Below are the code and all the weights of a small trained network. Each question names an input and a class and asks about switching units off, where a switched-off unit gives its printed mean instead of its output.

import numpy as np


def w(rows, s, z=0):
    codes = np.array(rows[::2]) - 128.0
    scale = np.full(codes.shape[1], s)
    scale[-1] = z or s
    return codes * scale


def f(y):
    return np.maximum(y, 0)


def log_softmax(a):
    a = a - a.max(-1, keepdims=True)
    return a - np.log(np.exp(a).sum(-1, keepdims=True))


def net(x, mask):
    res = np.array(x, float).reshape(1, 4) / 4 @ E
    y = f(res @ A[0][:, :-1].T + A[0][:, -1])
    res = res + np.where(mask, y, B[0][:, -1]) @ B[0][:, :-1]
    return log_softmax(res[-1] @ U[:, :-1].T + U[:, -1])


A, B = {}, {}
E = w([
[66,108,138,245,127,159,202,209,140,108,216,86],'x0',
[101,41,101,95,167,60,31,178,127,232,212,125],'x1',
[127,50,37,83,126,215,173,17,103,178,189,207],'x2',
[131,95,230,84,100,82,234,85,121,208,100,71],'x3',
],0.011)
A[0] = w([
[152,104,94,39,98,152,44,84,135,147,124,174,79],'N1',
[126,71,149,61,102,150,153,100,131,173,136,128,147],'N2',
[171,223,176,116,72,179,194,40,99,58,81,102,169],'N3',
[102,119,93,39,156,203,103,117,75,167,130,202,245],'N4',
[60,122,120,198,170,191,136,167,154,71,150,179,164],'N5',
[187,220,70,157,165,84,114,131,135,76,88,145,56],'N6',
[130,153,129,223,121,180,184,182,111,63,83,172,182],'N7',
[142,107,91,49,128,122,135,67,115,189,122,178,188],'N8',
[100,110,60,212,170,140,66,149,145,94,254,173,158],'N9',
[145,116,99,60,167,76,111,120,141,160,101,116,253],'N10',
[101,70,129,118,116,158,204,79,121,200,189,68,177],'N11',
],0.0091,0.0037)
B[0] = w([
[138,126,68,102,192,190,101,93,211,136,74,140,205],'N1',
[133,27,152,132,129,91,171,123,161,192,101,169,176],'N2',
[158,169,145,102,98,83,185,110,127,53,141,197,238],'N3',
[114,67,81,167,172,140,108,82,150,129,144,152,215],'N4',
[117,161,86,119,142,72,146,135,105,87,173,69,211],'N5',
[100,126,152,132,119,88,46,76,163,152,83,70,188],'N6',
[67,240,92,86,55,152,159,92,193,114,195,63,220],'N7',
[149,76,129,140,163,127,120,77,152,106,90,215,205],'N8',
[159,66,58,120,93,130,67,126,96,143,200,11,252],'N9',
[160,120,191,125,167,106,107,132,106,180,73,169,188],'N10',
[104,149,150,183,127,169,181,166,2,157,120,162,204],'N11',
],0.0095,0.019)
U = w([
[105,102,38,129,95,154,46,188,99,121,254,30,199],'0',
[171,173,239,52,119,62,13,231,147,156,21,58,251],'1',
[177,117,147,90,89,122,252,112,73,87,117,213,54],'2',
[154,59,67,91,185,176,49,82,148,125,98,181,79],'3',
[90,235,164,121,48,137,162,105,177,24,119,70,171],'4',
[62,67,213,166,119,160,163,170,30,247,141,122,58],'5',
],0.0079,0.0029)

Each question gives the input, the list of numbers given to net, and the class t.
The units are the neurons (one row each of A and B). Each row of codes is followed by its name. A weight is (code - 128) times the scale printed after its matrix; where a second scale follows, it is the last column's (A, B and U).
mask holds one flag per neuron, in row order. A switched-off neuron (its flag False) gives its mean, the last column of its row in B, instead of its output. The means were averaged over made-up inputs and are rounded, as every weight is.
A unit's drop is (log p(t) with every unit on - log p(t) with that unit switched off) / (log p(t) with every unit on - log p(t) with every unit switched off).
most important unit: the unit with the biggest drop
k most important neurons: the k neurons with the biggest drops, biggest first
drop of u: that unit's drop, to one decimal
input [-8,-6,-1,3], class 2: most important neuron	(N3)
input [0,2,6,7], class 5: 2 most important neurons	(N11, N3)
input [-2,-5,4,-8], class 0: 2 most important neurons	(N9, N7)
input [1,3,3,3], class 5: 2 most important neurons	(N11, N3)
input [-3,-8,5,-6], class 4: 2 most important neurons	(N7, N3)
input [6,-3,1,7], class 2: 4 most important neurons	(N3, N11, N9, N6)
input [-4,8,-2,5], class 3: 2 most important neurons	(N8, N1)
input [-6,-8,-5,7], class 2: 3 most important neurons	(N3, N9, N5)
input [4,-1,1,6], class 5: 2 most important neurons	(N11, N8)
input [1,4,5,4], class 5: drop of N11	1.3
input [-7,-7,-2,6], class 2: drop of N3	0.3
input [2,8,7,5], class 5: drop of N11	2.7
input [7,3,-4,5], class 5: drop of N9	0.2
input [7,4,7,3], class 5: most important unit	N11
